Q: array([-38,   4, -20, -31,  45])
A: 45, 4

Q: array([-40, -30, -23, -39,  28])
A: 28, -23

Q:
array([[-15,  32, -27,  31, -13,  35, -30],
       [-14,  -3, -11,  33, -10,  28, -40],
       [-29, -39,  16,  29,  29,  -3, -36]])
A: 35, 33

Q: array([ 36,  24, -33,  17,  -5, -20,  12])
A: 36, 24

Q:
array([[ 12, -27, -13, -40, -21],
       [ 19,  -1,  41,  10,  47],
       [ 34, -20, -17,  14, -29]])
A: 47, 41

Q:
array([[ 16,  -2,  20,   3,  22, -11,   0],
       [-18,  -2, -28,  -8, -41, -22,   0]])
A: 22, 20

Q: array([  7,   0, -11,  40])
A: 40, 7

Q: array([-12,  26,  42, -10])
A: 42, 26
---
[[-14  25   0  -3 -29  24   1  -1   0   0  25   5  29   4   1]
 [ 11  -1   0  -5  12  11  15   1   0   0   3  -4  -5   1   0]
 [ -8   2   0   3  22  15  31  -8   0   0 -20   9 -18 -19   1]
 [  2   7   0   0 -17   9 -19   0   0   0  -9  -2 -17   0   0]
 [ -2   3   0   1 -13 -13 -46   5   0   0   3  -6   6   5  -2]]	-8

[[  8   8 -14  -4   0   2  -5   1  -1 -12 -21   3  15   4  15  -7]
 [  2 -10  -1  12  -7 -11   5 -14  -8 -12  30   2   6  -2  -7   6]
 [  8  12   6   0  -2   8  12 -12 -13   5   2   4  -2  -6  -6 -11]
 [  4  -7  -4  -4   6   3  -5  -8  11   3  10  -8  -8  -6   0 -10]
 [-15   6   9   6   9  -7   6   0   8 -21  15   0   5  10   0  -8]
 [-20 -18   1  -1 -14  -4   2  28 -23  -8   2  -3  -3  28 -19   0]
 [  7   0  -3  -1  -7  -1   5  -2  -8   4   1  -4   8 -12   0   2]
 [  8 -12  10  15 -18   6  10 -24 -22   6  32   5  -2 -18 -16  -7]
 [ -3   9  -2   2   1   0   7   2   2  10  -8  -8   3   1  -5  -3]
 [  3  -9  -1   3  -3  -5  -6   7   6 -11  -2   3  35   5 -14   6]
 [  9  -9   6   6  -5  17  -6   7 -11  17   6   1   8 -18   0  -2]
 [  4 -16   4  10 -14   2  -3   3 -12   7   5  10   4   9 -12  -8]]	8

[[ -9 -13  -5  30  -4 -12  26 -29  -8   2  -4   8 -17]
 [-16  17   0 -19   5   7 -24  39   4  13  -8   5  12]
 [ -8   7 -23  13   9  11   6  11 -14 -14  11  24   0]
 [  8   7  -6 -13 -11  10  15  17 -16  -1  -6   1  -5]
 [  0   2   4 -35 -23 -25 -27  -1 -16   6 -14 -17 -20]
 [ 25   4  20   9  44   1   0   4  -6  29  -6 -17  13]
 [-10   5 -20  16   3  16   3   1   1   2  14  19  13]
 [ -3  32  24 -15  42  -7  -9  45  17  21  16   6 -11]]	-8

[[-15  18  -4   3  -1  29   8  33 -16   5  -8   1  27]
 [-16  -3  -3  10   9  24   9  12 -16 -24  -6  -9  -6]
 [ -9  -3  -4   4   4  20  10  16 -17 -17   2  -9  -1]
 [ 11  -9  13   0  25  -7 -12 -19 -14  -1 -48  -6 -24]
 [  7   9  -7 -13  -7   8   5  14   8  29  -3   5  31]
 [ -5   9   8   1   6   8  -4   6   1   5 -11   7   3]
 [ 10 -14  -3  -1  -3 -21  -3 -29  16  -2  -1  -4 -14]]	-9

[[ -7  -5  -1   2 -34   0  -4   4 -21   1   7  -1   3  19]
 [  4   0   0   1  18  -2  18  -1   3   0  -6  -5   1  36]
 [  9   5  -3  -2 -19   0  12  -6 -33  -2   1  -2  -1   6]
 [  2   0   1   4  -6   1 -14  -1   5   1   4   4   7 -16]
 [  7   1  -4   3  14  -2  -7  -3 -15   0  -9   0  -3   5]]	9

[[ 12   5  -6   8   0   8  10   0  16 -17  -9  12  -5  -6   1  -2]
 [ 15   4 -11   4   3  -2   3  -7   3 -11 -13   9 -10  -4   4   4]
 [ 12  12  -5  30  10  31  37  17  -1 -48 -11  34  -9 -15  -5 -32]
 [ 20   7 -17  11  15  -1   9  -8   1 -23 -20  20 -19  -7   5  -6]
 [ 12   5  -6   8  -1   8  10   1  17 -17  -8  11  -5  -6   1  -2]]	12
---
[1705 8556 8145 3514] -> 3514

[7289 9412 2014 8005 8882 8624] -> 8005

[[ 833 -131 -138   51  261]
 [-408   48  150  296 -622]
 [-788   75  143  -39 -451]] -> 51

[759 217 554 145] -> 145

[ 71 159 176 214 216  46 167] -> 214

[138  12 242 249  86] -> 249

[894 208 610 433] -> 433
---
-349  -240  -632    -5   152    58   122
 142   185   142  -239   197  -377   -58
-567  -250   -97   224  -197    37   789
value 185

-511   594  -773  -511
-311  -906  -815   969
value 594

 19  -24   13   20   10  -19   24
 24  -29   19   24   13  -26   36
 -5   -4    4    6   -8   -5  -10
value -29

490  299  690  868  473  401
683  185  562  818  726  148
value 299

229  110  343  548  428
934  655  527  189  356
 88  109  432  605  447
value 655

 799   724  -241  -407   358  -329  -991
 198   318   432    -8   341  -987   525
value 724

1254  7938  4903  5389  6514  5483  6281
5333  2090  1859  5804  6513  6393  7640
4763  1883  2130  4922  7147  7682  5413
value 2090

4  5  6  3
1  8  8  6
value 5

864  180  222  497  419
212  281  243  752  958
value 180
---
[[ 10  18  -7  21  -5]
 [ 31  24 -22  25   0]
 [-16  35  10  43 -22]] ==> 35

[[ -5   3 -47  11]
 [ -8   2  18  18]
 [  0  -1  43 -12]] ==> -1

[[-23  -1  -2  19 -25 -37 -25]
 [ -8  32  -2 -44 -42  -1 -17]
 [-28  31 -26 -38 -16 -11 -12]] ==> 31

[[-18  23 -32   1]
 [ 11 -10  20   0]
 [-20  23 -35   1]] ==> 23

[[ -4  -2   9   1   2]
 [-15 -14  40 -15  -4]
 [ -1   2  -1   1   1]] ==> 2

[[ -1  20   4 -40   0 -32 -28]
 [ -4 -28  13   0  37   0   3]
 [ -4  40  -6 -39   6  13 -24]] ==> 40

[[  5  15 -23 -15  -2 -16]
 [ 13  33  27  45 -14 -47]
 [ 32   3 -19  31  15  18]] ==> 3

[[-45  13  10  14  -7 -46]
 [ -1  17   1   0 -18 -25]
 [-15  18  16 -27  -5 -36]] ==> 18

[[ -1 -12  -8  31  -3  -6  -2]
 [  4 -40 -17 -13  20  -7   5]
 [ -1  12  -6  10 -10   7   0]] ==> 12

[[  0 -12   4  -5  43]
 [ -3   1 -10 -27  -8]
 [ -3   8  -1 -19 -22]] ==> 8
---
[[  0   4 -16 -28]
 [  0  -8 -44  -6]
 [  0  32  -7  -6]] ⇒ -44

[[  9   3 -10  -5  -1  15  -6]
 [ -8  10  -5   0 -35 -19   7]] ⇒ -10

[[-16  -5 -16   4   1]
 [ 38  -1  16   0 -18]] ⇒ -16

[[-11 -11   2 -13 -18 -19  10]
 [ 18  18  13  -8 -19   2  15]
 [-33   4   7  17  38 -17   8]] ⇒ 13

[[  5 -25 -32 -47 -13]
 [ 11  35   8  37 -36]] ⇒ -32

[[  6 -24  -9  18  26]
 [-16  12  15   2 -39]] ⇒ -9

[[ -2 -32  -6  13]
 [-28  12 -10 -43]] ⇒ -6
